Here is a tiny trained network, its code and every weight. The questions are about switching its units off for an input and a class, where a switched-off unit gives its printed mean instead of its output.

import numpy as np


def w(rows, s, z=0):
    codes = np.array(rows[::2]) - 128.0
    scale = np.full(codes.shape[1], s)
    scale[-1] = z or s
    return codes * scale


def norm(h):
    return h / np.sqrt((h * h).mean(-1, keepdims=True) + 1e-5)


def f(y):
    return np.maximum(y, 0)


def log_softmax(a):
    a = a - a.max(-1, keepdims=True)
    return a - np.log(np.exp(a).sum(-1, keepdims=True))


def net(x, mask):
    res = np.array(x, float).reshape(1, 8) / 4 @ E
    u = 0
    for l in range(3):
        y = f(norm(res) @ A[l][:, :-1].T + A[l][:, -1])
        res = res + np.where(mask[u : u + 5], y, B[l][:, -1]) @ B[l][:, :-1]
        u += 5
    return log_softmax(norm(res)[-1] @ U[:, :-1].T + U[:, -1])


A, B = {}, {}
E = w([
[134,107,100,170,184,76,180,126,85,134,254,229],'x0',
[18,125,122,92,194,188,135,160,106,74,124,121],'x1',
[115,119,124,130,124,125,142,133,118,149,121,123],'x2',
[120,116,135,127,122,129,136,132,125,140,122,138],'x3',
[129,126,148,144,117,135,124,126,111,115,137,121],'x4',
[132,131,124,134,132,134,132,136,124,142,130,121],'x5',
[146,58,214,130,163,79,96,179,220,134,151,30],'x6',
[134,140,114,126,130,125,114,119,135,114,135,118],'x7',
],0.011)
A[0] = w([
[95,84,110,77,232,81,82,230,90,73,150,98,3],'L0N0',
[201,119,45,142,92,106,90,165,149,173,185,139,120],'L0N1',
[166,45,142,140,214,59,197,122,134,127,229,74,7],'L0N2',
[155,254,133,117,68,163,140,131,92,145,10,152,100],'L0N3',
[150,151,87,115,122,194,125,110,74,96,36,117,64],'L0N4',
],0.0059,0.0048)
B[0] = w([
[48,78,227,228,86,111,197,117,138,67,113,151,182],'L0N0',
[153,152,168,141,64,154,133,180,74,105,75,129,195],'L0N1',
[128,159,184,102,60,86,70,210,169,89,174,235,219],'L0N2',
[138,100,110,92,2,89,170,171,147,98,203,84,255],'L0N3',
[112,41,126,96,74,151,131,147,85,104,182,164,215],'L0N4',
],0.0094,0.0059)
A[1] = w([
[109,122,184,224,136,148,103,155,188,123,13,35,85],'L1N0',
[2,155,139,80,174,233,126,168,159,108,175,135,175],'L1N1',
[168,184,116,155,73,184,131,83,181,109,142,115,150],'L1N2',
[44,157,90,155,240,143,155,163,109,136,216,144,4],'L1N3',
[126,198,96,152,141,84,175,115,46,95,95,198,81],'L1N4',
],0.0078,0.0039)
B[1] = w([
[155,46,134,59,233,137,80,87,124,122,140,128,220],'L1N0',
[98,157,167,106,174,189,184,180,121,28,88,62,255],'L1N1',
[62,36,70,119,140,47,166,82,106,178,131,151,180],'L1N2',
[83,115,47,102,134,117,161,37,254,102,165,175,178],'L1N3',
[160,94,174,201,223,121,148,79,28,158,166,60,203],'L1N4',
],0.0097,0.0073)
A[2] = w([
[144,171,142,207,186,159,168,89,66,137,154,182,144],'L2N0',
[180,92,198,58,179,104,78,110,149,122,82,139,143],'L2N1',
[111,130,112,157,204,130,103,119,84,193,80,108,143],'L2N2',
[74,134,106,47,192,255,155,157,68,78,161,116,123],'L2N3',
[21,241,144,122,173,225,190,149,156,80,78,90,1],'L2N4',
],0.0091,0.003)
B[2] = w([
[128,163,95,156,173,112,71,71,130,158,56,91,189],'L2N0',
[129,142,72,130,142,204,88,91,98,215,122,166,192],'L2N1',
[102,64,141,83,72,112,156,157,72,107,208,132,145],'L2N2',
[133,245,145,119,132,128,142,173,223,118,86,127,245],'L2N3',
[180,65,97,144,88,98,103,93,44,183,168,133,208],'L2N4',
],0.012)
U = w([
[131,52,80,74,5,81,154,102,104,140,143,109,251],'0',
[174,43,83,113,124,200,36,62,138,232,114,138,97],'1',
[164,123,86,202,159,80,114,63,36,190,126,133,66],'2',
[191,151,178,163,76,62,59,206,191,175,183,208,151],'3',
[97,191,104,99,58,193,192,245,133,43,75,86,77],'4',
[90,124,168,53,218,239,93,170,183,104,79,84,126],'5',
[79,218,76,178,202,127,178,59,153,73,110,120,128],'6',
[28,65,197,177,177,108,161,185,174,33,160,169,137],'7',
],0.015,0.0028)

Each question gives the input, the list of numbers given to net, and the class t.
The units are the neurons (one row each of A and B). Each row of codes is followed by its name. A weight is (code - 128) times the scale printed after its matrix; where a second scale follows, it is the last column's (A, B and U).
mask holds one flag per neuron, layer by layer. A switched-off neuron (its flag False) gives its mean, the last column of its row in B, instead of its output. The means were averaged over made-up inputs and are rounded, as every weight is.
A unit's drop is (log p(t) with every unit on - log p(t) with that unit switched off) / (log p(t) with every unit on - log p(t) with every unit switched off).
The circuit of an input: a set's keep is (log p(t) with only the set's units on - log p(t) with every unit switched off) / (log p(t) with every unit on - log p(t) with every unit switched off). Starting from the 12 units with the biggest drops (on a tie, the unit counted first), units are removed one at a time, each time the one whose removal leaves the highest keep (on an exact tie, the one counted first), for as long as the keep stays at least 0.8.
circuit, biggest first: the units of the circuit, biggest drop first
most important unit: the unit with the biggest drop
k most important neurons: the k neurons with the biggest drops, biggest first
k most important neurons of layer l: the k neurons of layer l with the biggest drops, biggest first
drop when u is switched off: that unit's drop, to one decimal
input [-4,0,2,6,1,7,0,-7], class 0: 3 most important neurons => L0N3, L1N1, L2N3
input [3,1,2,6,-3,-7,0,8], class 6: most important unit => L0N3
input [-8,-1,5,-7,3,2,1,-1], class 1: 3 most important neurons => L1N0, L1N1, L2N1
input [-5,0,8,-5,0,-5,0,8], class 0: circuit, biggest first => L1N1, L0N3
input [0,0,-3,-2,0,-7,8,-4], class 1: 2 most important neurons => L2N1, L2N3
input [8,0,-8,7,-1,-7,0,-5], class 2: 2 most important neurons => L2N3, L2N0
input [4,-4,-4,5,-2,5,0,8], class 2: 4 most important neurons => L0N3, L2N3, L1N4, L2N0
input [2,1,-2,4,4,1,0,-6], class 6: 2 most important neurons of layer 0 => L0N3, L0N4
input [-5,0,2,-3,-7,-5,0,-4], class 0: circuit, biggest first => L0N3, L1N1
input [-4,0,0,-6,-8,-1,-2,6], class 0: 2 most important neurons of layer 1 => L1N1, L1N2
input [-5,-1,7,-2,6,5,3,2], class 1: 2 most important neurons => L1N1, L2N1
input [-8,-4,3,3,-2,8,-3,-4], class 0: 2 most important neurons => L0N3, L2N3
input [2,6,7,-2,-6,-1,0,3], class 6: 2 most important neurons => L0N3, L2N3
input [-3,-6,-8,2,-4,8,-7,-8], class 0: circuit, biggest first => L0N3
input [0,-3,-1,7,-4,7,0,7], class 0: 2 most important neurons => L2N3, L2N0
input [8,0,-6,7,-1,-5,-1,-7], class 2: 2 most important neurons => L1N1, L2N3
input [-7,0,0,0,2,-8,-2,-8], class 0: 4 most important neurons => L0N3, L1N1, L2N3, L1N2
input [4,1,5,5,-4,3,-4,1], class 6: 2 most important neurons of layer 1 => L1N3, L1N2
input [-8,-4,1,3,5,1,8,3], class 1: drop when L2N1 is switched off => 0.2
input [-6,-3,2,-4,-8,-1,8,1], class 1: drop when L2N1 is switched off => 0.2
input [-5,4,-6,-3,1,-7,-1,4], class 4: drop when L2N3 is switched off => 0.4
input [-7,-3,7,-1,7,-7,-8,-3], class 0: drop when L0N3 is switched off => 0.0
input [8,5,7,-4,-5,-7,-1,1], class 6: most important neuron => L2N0
